<73>: [172 124 125 127 119 128 187 157 164 110 147 145 138 139 118 199]
<33>: [172 124 125 127 119 128 187 157 164 110 147 145 138 156 118 196]
<64>: [172 157 125 127 155 128 187 157 164 158 147 145 138 139 118 199]
succ: [155] : [128]
[172 157 125 127 155 128 187 157 164 158 147 145 138 139 118 199] : <64>
present: [147 145] : yes

<63>: [100 108  55  88 127 118 100 129]
<133>: [155 116  55 166 138 127 164 120]
<108>: [155 118  55 167 137 127 165 120]
<138>: [103 103  55  91 129 117 104 128]
<77>: [101 105  55  88 128 118 101 128]
where: [164] : <133>, 7
where: [104] : <138>, 7
shift -1: [127] : [126]

<5>: [180 180 173 161 217 219 133  49 160  93 101 118 146 134]
<27>: [154 162 218 130  86  66  70 182 181  98 155 199  48  85]
<9>: [ 92 156 113  47 206  73 120 111  41  43 218 204 153 205]
<58>: [ 45 180 148  40  87 218  78 154  65 169  38  73  57 208]
where: [47] : <9>, 4
succ: [66] : [70]
present: [161 217 219] : yes
succ: [41] : [43]

<167>: [106  91 150 131 102 139 161 167 157 142 168  96  83  76  76 104 145 128
  76 105 175 130]
<85>: [146 157 113 127 150 121 105 101 108 120 100 154 163 169 169 148 118 130
 169 147  95 129]
<105>: [106  91 150 131 102 139 161 167 157 142 168  96  83  76  76 104 145 128
  76 111 175  66]
<182>: [144 179 184 131  77 144 185 114 107 170 140  76 159 172 172 129 151 118
 172  90  96 176]
<84>: [111 108 164 137  99 147 174 167 156 153 173  94  97  92  92 111 153 131
  92 105 171 143]
<102>: [106  91 150 131 102 140 161 167 157 142 168  96  83  76  76 104 145 128
  76 105 175 130]
<72>: [116 179 184 131  77 144 185 114 107 170 140  76 159 172 172 129 151 118
 172  90  96 176]
<66>: [146 157 114 128 150 122 106 103 110 120 102 154 163 168 168 148 118 131
 168 147  97 129]
<113>: [148 156 122 133 151 128 116 123 119 127 112 154 161 165 165 149 125 135
 165 149 108 134]
[111 108 164 137  99 147 174 167 156 153 173  94  97  92  92 111 153 131
  92 105 171 143] : <84>
shift -1: [121] : [120]
succ: [110] : [120]
succ: [95] : [129]

<109>: [ 65 173 185 157]
<6>: [184 195 116 187]
<31>: [184  81  75 113]
<29>: [196  71  63 127]
<4>: [196  71  63 174]
succ: [75] : [113]
where: [187] : <6>, 4

<46>: [180 119 144  93 163  40 149]
<41>: [192 135 163 155 131 207 197]
<99>: [136 120 112  67  74 157  80]
<43>: [162  72 102 103 126 152 196]
<92>: [110 205 192 201  49 130 132]
<76>: [117 150 223 124  48  65 195]
<118>: [199 118 176 199  78  79  98]
<120>: [122 107  73  42  44 172 195]
present: [112  67  74] : yes
where: [79] : <118>, 6
succ: [118] : [176]
present: [180 120] : no

<52>: [119  98 140 104 134 206 138 154 122 166  77  94 104 166 126 171 194 106
 124 136 106 153 107  67 144 134 119 143 165 125 147 150  81 160]
<103>: [127 128 127 128 128 127 129 127 128 127 128 128 127 126 127 127 128 127
 131 129 128 128 127 126 127 127 127 128 127 128 127 129 128 126]
<61>: [153 132  73 148 122 160 177 124 165 136 138 195 121 115 138  92 132 123
 114 168  59 120 123 131  67 129 164  77 131 105 119 112 106 161]
<57>: [137 137  87 150 167  77  78 120 216 172 121 164 119 117  98 142 158  99
 151 194 102 159 152 125  92 112  99  80  39 145  96  93 165 156]
<126>: [101 123 150 104 117 134 136 119 121 104 112 112 156 175 130 120 133 146
 120 138 113 122 118 131 169 180 131 110 118 143 105 153 113 109]
<40>: [101 123 150 104 117 134 136 119 121 104 112 112 156 175 130 120 133 146
 120 138 113 122 118 131 169 180 131 110 173 131  87 132 169 143]
<183>: [112 134 103 141 140 139 105 104 144 118 106 138 119 131 127 141 131 118
 138 142 127 147 120 100 129 128 114  99 114 142 137 103 136 136]
<69>: [153 132  73 148 122 160 122 124 165 136 138 195 121 115 138  92 132 123
 118 126 124 129 128 125 142 126 138 152 101 115 126 143 110 133]
<107>: [128 128 128 129 129 128 128 129 129 128 128 130 128 128 127 128 128 128
 128 128 129 127 128 127 128 129 127 129 127 128 128 128 127 129]
succ: [173] : [131]
present: [156 175] : yes

